cols: garuv mateb Lopi mafiv Lali Toz
[ 62.4 -70.9  60.5  64.3  12.0  -1.4] : N
[ 68.9 -65.0  82.3  73.9  11.7  -5.4] : T
[-47.9 -13.4 -41.3 -31.8 -19.0  -3.9] : E
[ 25.2 -49.6  39.2  32.0   2.0 -10.9] : R
[-19.3 -15.8 -10.1 -14.5  -6.9  -9.3] : M
[-51.6  23.3 -15.2 -16.3 -29.9   3.0] : L
[ 60.9 -66.0  73.1  64.3  11.0  -8.5] : F
[-27.9  -7.5 -41.4 -41.8  -1.6  -7.2] : C
[-43.6 -18.0 -39.9 -28.8 -17.0  -3.7] : X
[-67.4  37.3 -81.4 -74.8 -14.7   4.3] : P
[-61.6  24.5 -70.1 -68.0 -12.3  -2.6] : U
[ 46.3 -72.5  57.5  69.1   9.0  -3.6] : Q
down: [37.3 24.5] => mateb
down: [ 12.0  11.7 -19.0] => Lali
down: [-47.9  25.2 -19.3 -51.6  60.9 -27.9 -43.6 -67.4] => garuv
down: [ 64.3  73.9 -31.8] => mafiv
down: [-9.3  3.0] => Toz

cols: gebel Revo fod Pota dez Vosu zaset Val Lepu rarap
[-17.7 -40.3 -25.9  -1.7 -39.9  -1.5 -11.2  -5.1  15.2  54.0]  bif
[ -1.1 -20.0  42.1   2.7  17.3  19.2  -0.8   3.5  31.7  20.2]  zigo
[ 13.6 -24.2 -21.7   9.0  46.4 -26.5   0.1   2.2 -11.4  14.6]  mon
[  6.9  56.1  44.7  -4.5  -4.9 -29.0 -20.1   5.7 -23.8 -38.5]  ruk
[-18.8  29.1 -36.1   3.4 -33.9   3.4  -8.5 -21.1  44.1 -68.5]  kesis
[-13.3 -13.5  -0.9  -0.9   4.7 -31.2  11.7  23.7 -76.4  82.6]  Simus
[-13.0  30.6 -23.9   1.3 -20.9  -8.0  -6.2  26.4 -54.5 -24.8]  gimev
[-16.9   2.2  -9.9  10.7 -16.4 -29.9  -8.6   3.1  23.2  24.6]  remo
[ -9.3  -1.4 -34.9   9.3  10.7   5.1 -10.5   9.1  -5.7 -28.3]  ger
[ -2.6 -10.4 -17.3   8.0  16.0 -12.9  20.1  10.3  10.0 -14.3]  lobap
[  9.7 -12.4 -16.0   2.0  16.5   2.9  -4.9   2.8 -26.6  -7.5]  diz
down: [ -9.9 -34.9] => fod
down: [ -0.9 -23.9] => fod
down: [-24.2  56.1  29.1] => Revo
down: [ 2.7  9.0 -4.5  3.4] => Pota
down: [ 19.2 -26.5] => Vosu

cols: lodu Tudu geza Mugup tis Nat
[-29.4 -28.5   8.7 -26.3 -43.9  -2.6]  mura
[-65.6 -56.3  80.3  83.5 -76.5  18.4]  rus
[-44.9 -39.4  48.1  41.0 -54.8   9.9]  Dopu
[-42.2 -37.4  41.2  29.3 -52.9   7.7]  bodi
[-64.1 -57.2  60.2  39.1 -81.1  10.8]  Dod
down: [-54.8 -52.9] => tis
down: [-42.2 -64.1] => lodu
down: [83.5 41.0 29.3 39.1] => Mugup
down: [-65.6 -44.9 -42.2 -64.1] => lodu

cols: zepe gen pav moz fidu lurav vodev Vuso pape
[ -4.4   5.0 -60.5 -13.3  -7.7 -39.2  -3.1  -1.2 -11.1]  pov
[ 29.8  16.5   5.9   9.2  19.6 -22.3  14.3  32.8 -10.0]  popok
[ -4.4   6.5 -60.5 -13.3  -7.7 -39.2  -3.1  -1.2 -11.1]  Vor
down: [  9.2 -13.3] => moz
down: [32.8 -1.2] => Vuso

cols: gase mibeg gota Ret beli
[ -1.8 -19.7  11.8   6.4  32.1] = Vugor
[ -5.1 -18.2 -20.4 -10.4   8.3] = Nop
[ -5.1 -18.2 -20.4 -10.4 -12.1] = fupi
[14.4 15.6  1.8 13.4  4.7] = fud
[-18.8  -1.0 -53.3 -47.9 -87.0] = mesid
[  9.3  22.2  17.3   8.3 -11.3] = rimi
down: [ -5.1  14.4 -18.8   9.3] => gase
down: [-10.4 -10.4] => Ret
down: [15.6 -1.0 22.2] => mibeg
down: [  6.4 -10.4] => Ret

cols: Vovuf Durof zurif bitur Sulil bof
[ -1.4 -14.0 -12.0  -1.6   0.9   7.0] -> Sol
[-11.0  56.5  80.1  27.8  72.8  17.5] -> legag
[ 25.0  79.2 -33.5  -6.8  15.1 -38.9] -> regum
[-0.8 16.4 -4.3  3.1 10.4 -3.3] -> sisoz
[ 34.7  82.7 -29.6 -19.1 -12.1 -36.9] -> tem
[ -0.7  -1.1 -22.4 -18.6  20.9  15.9] -> Rosu
down: [-38.9  -3.3 -36.9] => bof
down: [ 0.9 72.8 15.1 10.4] => Sulil
down: [ -1.4 -11.0  25.0  -0.8  34.7] => Vovuf
down: [56.5 79.2 16.4 82.7] => Durof

